Below are the code and all the weights of a small trained network. Each question names an input and a class and asks about switching units off, where a switched-off unit gives its printed mean instead of its output.

import numpy as np


def w(rows, s, z=0):
    codes = np.array(rows[::2]) - 128.0
    scale = np.full(codes.shape[1], s)
    scale[-1] = z or s
    return codes * scale


def norm(h):
    return h / np.sqrt((h * h).mean(-1, keepdims=True) + 1e-5)


def f(y):
    return y / 2 * (1 + np.tanh(0.7978845608 * (y + 0.044715 * y**3)))


def log_softmax(a):
    a = a - a.max(-1, keepdims=True)
    return a - np.log(np.exp(a).sum(-1, keepdims=True))


def net(x, mask):
    res = np.array(x, float).reshape(1, 8) / 4 @ E
    u = 0
    for l in range(2):
        y = f(norm(res) @ A[l][:, :-1].T + A[l][:, -1])
        res = res + np.where(mask[u : u + 10], y, B[l][:, -1]) @ B[l][:, :-1]
        u += 10
    return log_softmax(norm(res)[-1] @ U[:, :-1].T + U[:, -1])


A, B = {}, {}
E = w([
[23,224,98,177,74,36,211],'x0',
[128,130,120,121,123,129,124],'x1',
[15,160,87,158,231,255,118],'x2',
[245,215,42,177,139,175,195],'x3',
[128,126,131,129,133,125,130],'x4',
[128,133,129,130,125,130,120],'x5',
[125,116,112,117,124,131,137],'x6',
[127,124,119,120,128,128,131],'x7',
],0.0038)
A[0] = w([
[139,151,161,114,109,219,181,162],'0.n1',
[213,86,181,134,40,45,137,80],'0.n2',
[16,70,185,70,124,70,90,47],'0.n3',
[169,116,111,161,38,16,99,104],'0.n4',
[196,56,181,119,77,241,89,55],'0.n5',
[3,177,89,197,19,23,200,127],'0.n6',
[201,149,102,135,149,145,196,4],'0.n7',
[163,54,156,104,190,58,220,72],'0.n8',
[183,137,168,121,93,26,115,42],'0.n9',
[57,81,200,38,126,5,85,74],'0.n10',
],0.0043,0.0032)
B[0] = w([
[76,118,118,157,117,63,95,152],'0.n1',
[121,150,135,58,85,198,142,174],'0.n2',
[103,35,88,216,95,146,80,169],'0.n3',
[139,182,153,74,121,187,176,172],'0.n4',
[146,165,141,123,211,36,117,157],'0.n5',
[141,157,108,94,253,42,108,253],'0.n6',
[126,118,149,174,93,103,123,126],'0.n7',
[130,83,111,90,136,156,153,121],'0.n8',
[135,160,156,102,115,187,162,142],'0.n9',
[120,86,84,210,93,151,105,184],'0.n10',
],0.0061,0.0047)
A[1] = w([
[205,69,96,103,189,160,86,18],'1.n1',
[202,186,78,202,120,188,144,34],'1.n2',
[35,156,79,142,222,199,108,20],'1.n3',
[164,103,128,52,43,124,162,30],'1.n4',
[32,161,116,172,194,255,117,37],'1.n5',
[224,184,50,174,125,125,181,80],'1.n6',
[149,169,101,170,153,199,161,77],'1.n7',
[208,108,203,82,225,151,55,21],'1.n8',
[212,159,76,164,140,136,200,2],'1.n9',
[215,43,115,104,166,177,83,123],'1.n10',
],0.0055,0.0016)
B[1] = w([
[73,175,109,121,164,71,144,183],'1.n1',
[35,73,155,182,88,111,60,183],'1.n2',
[219,156,177,69,64,150,173,252],'1.n3',
[170,143,172,126,109,195,176,156],'1.n4',
[253,118,171,67,16,147,170,233],'1.n5',
[37,17,156,172,154,165,52,230],'1.n6',
[108,62,160,86,112,57,142,166],'1.n7',
[61,181,76,131,179,68,189,207],'1.n8',
[105,46,112,158,112,170,56,186],'1.n9',
[77,214,88,173,151,62,164,219],'1.n10',
],0.0061,0.0034)
U = w([
[116,209,83,126,249,44,172,254],'0',
[220,147,205,63,46,193,200,90],'1',
[74,9,120,226,108,161,38,50],'2',
],0.013,0.00086)

Each question gives the input, the list of numbers given to net, and the class t.
The units are the neurons (one row each of A and B). Each row of codes is followed by its name. A weight is (code - 128) times the scale printed after its matrix; where a second scale follows, it is the last column's (A, B and U).
mask holds one flag per neuron, layer by layer. A switched-off neuron (its flag False) gives its mean, the last column of its row in B, instead of its output. The means were averaged over made-up inputs and are rounded, as every weight is.
A unit's drop is (log p(t) with every unit on - log p(t) with that unit switched off) / (log p(t) with every unit on - log p(t) with every unit switched off).
The circuit of an input: a set's keep is (log p(t) with only the set's units on - log p(t) with every unit switched off) / (log p(t) with every unit on - log p(t) with every unit switched off). Starting from the 12 units with the biggest drops (on a tie, the unit counted first), units are removed one at a time, each time the one whose removal leaves the highest keep (on an exact tie, the one counted first), for as long as the keep stays at least 0.8.
units of the circuit, in order: the units of the circuit, biggest drop first
most important unit: the unit with the biggest drop
top k neurons: the k neurons with the biggest drops, biggest first
top k neurons in layer l: the k neurons of layer l with the biggest drops, biggest first
drop of u: that unit's drop, to one decimal
input [-6,0,3,-6,2,-8,-1,1], class 0: units of the circuit, in order	(1.n8)
input [-3,-7,4,2,-1,0,-1,-3], class 1: top 2 neurons	(0.n6 1.n5)
input [-2,1,5,-5,0,4,8,7], class 1: top 2 neurons	(1.n5 1.n3)
input [-8,7,8,4,-7,-4,6,-1], class 0: top 3 neurons	(1.n8 1.n10 1.n1)
input [3,4,-3,-4,2,-1,-6,4], class 2: top 2 neurons	(0.n3 0.n10)
input [5,2,6,-1,-5,5,-1,-6], class 1: top 2 neurons in layer 1	(1.n3 1.n5)
input [-5,-8,4,6,5,3,0,5], class 2: top 2 neurons	(0.n6 1.n2)
input [6,-7,7,7,2,-1,6,6], class 1: top 2 neurons	(1.n3 1.n5)
input [-6,-3,-4,-6,3,2,-6,4], class 0: top 2 neurons	(0.n5 1.n10)
input [1,-1,-2,0,0,-2,3,-8], class 1: top 2 neurons in layer 0	(0.n2 0.n4)
input [-5,2,5,0,-8,5,3,6], class 0: top 2 neurons	(1.n8 0.n5)
input [2,8,0,3,-4,-5,-3,-6], class 2: top 2 neurons	(1.n6 0.n5)
input [6,-6,1,8,-5,4,-3,6], class 2: drop of 1.n6	0.3
input [1,-4,-2,5,8,1,8,-4], class 2: drop of 1.n5	0.0
input [5,6,-4,8,0,7,-4,-8], class 2: most important unit	1.n6
input [-1,2,-2,3,-3,-6,1,2], class 2: drop of 1.n3	0.1
